Each row has a name. Each question is about the rows just above it.

[103  99 114 140 143] = reguk
[ 34 148  96 131 160] = pof
[187 167 147 126 107] = nudoz
[124 125 127 128 130] = Lur
[ 84  99 114 140 143] = moge
Count the entries of [ 84  99 114 140]: => 4
How many entries does [103  99 114 140] have? => 4
Count the entries of [ 84  99 114]: => 3
How many entries does [103  99 114] have? => 3

[138 111 149 157 150] -> dofa
[164 104  86 175  75] -> seg
[161 112 115 122 172] -> vazi
[ 70  98 191  95 230] -> Nabo
[ 89 192  84  72  95] -> luv
[167 158 130 166 127] -> nen
[157 157 136 168 128] -> gobis
[106 204 152  87 137] -> gopa
[105 165 177  94 150] -> mifuz
[117 127  93 106 146] -> kebob
How many entries does [161 112 115] have? => 3
Number of entries in [117]: => 1
How many entries does [ 89 192  84  72  95] have? => 5
Count the entries of [157 157 136 168]: => 4
How many entries does [167] have? => 1
How many entries does [157 157 136] have? => 3

[123 156 220 186] : par
[142 125 181 198] : Soke
[123 156 229 186] : Fori
[143 124 179 198] : sul
[153 107 158 205] : tus
[119 164 198 192] : Vitu
[129 147 208 189] : dar
[117 165 230 182] : neb
[169  80 122 217] : zezem
[134 139 194 194] : tosun
[119 164 230 183] : Tapid
[173  73 115 218] : vurav
Number of entries in [169  80 122]: => 3
Number of entries in [143 124]: => 2
Count the entries of [129 147 208]: => 3

[143 154 220 156 107] -> Kovos
[190 117 138  91  92] -> Duves
[177 112  77 130 135] -> Zopuf
[185 106  89  66  93] -> Tivi
[190 117 192 199 131] -> suvu
Count the entries of [143 154 220 156 107]: => 5
How many entries does [185 106  89  66] have? => 4
Count the entries of [143 154]: => 2
How many entries does [185] have? => 1

[148 156 128 152] : mugum
[ 45 107 118  96] : muv
[186 160 110 140] : kile
[227 165 100 197] : pited
[194 165 100 197] : rute
[199 158 132 204] : kapop
How many entries does [227 165] have? => 2
How many entries does [ 45 107 118] have? => 3
How many entries does [227 165 100 197] have? => 4
How many entries does [148 156 128] have? => 3
Number of entries in [ 45 107]: => 2

[228 110 175  98 208] = gamir
[228 110 167 112 170] = tos
[228  82 167 112 170] = Lokip
[174  82 149  73 192] = komuk
How many entries does [228 110 175  98] have? => 4
Count the entries of [228]: => 1

[ 69 119 130 126] = daf
[228 112 147 142] = kel
[194 120 126 124] = Zuk
[ 96 118 108 124] = von
[171 158 106 106] = vebeb
[188 144 139  40] = lefa
Number of entries in [188 144 139]: => 3
Number of entries in [228 112 147]: => 3
Number of entries in [171 158 106]: => 3

[123 120 100 130 118 115 113 205 107 171 116 144 102 135  88 160  61] = fem
[131  88 145 138 137 112 111 109 116 131  59 126  86 100 178 151 136] = gad
[133 142 119 123 108 132 157 141 138 145 134 126 131 132 144 107 157] = nik
[132  87 151 146 149 141 115 104 103 136  74 156 110 115 173 129 124] = duso
[153 126 105 153 148 135 106 201 131 151 121 135 122 125 101 151 106] = miro
[ 97 140 166 121 108 161 120 106 131 121 166  91 129 128 110 137 134] = Giga
[132  76 153 143 144 115 109 102 107 131  44 134  79  99 192 153 135] = Zanem
[ 77 143 109 120 113 131 149 129 156 119 137 145 146  96 107 108 153] = kalof
[163 126 103 155 152 142 110 168 157 148 125 131 139 137 122 128 144] = domak
Number of entries in [132  76 153 143 144 115 109 102 107 131  44 134  79  99 192]: => 15
How many entries does [123 120 100 130 118 115 113 205 107 171 116] have? => 11

[125 130 110 123 108 123 163 148] = Zonu
[148 156 146 113 148 120  79  86] = nubi
[133 157 109 129  98 127 125 142] = zafa
[100  69  88 100 121 100 234 200] = sufun
[115 105 127 111 160 113  86  89] = Ruf
[123 165 104 142  82 138 144 127] = ged
[128 149 118 136 104 134 132 123] = dum
[107  90 120  99 156 103 135 113] = sose
[116 100 130 151 123 144 159 157] = nimiv
[135 159 166 197 105 186  95 135] = zodis
Number of entries in [135 159 166 197 105]: => 5
How many entries does [128 149 118 136 104 134 132 123] have? => 8

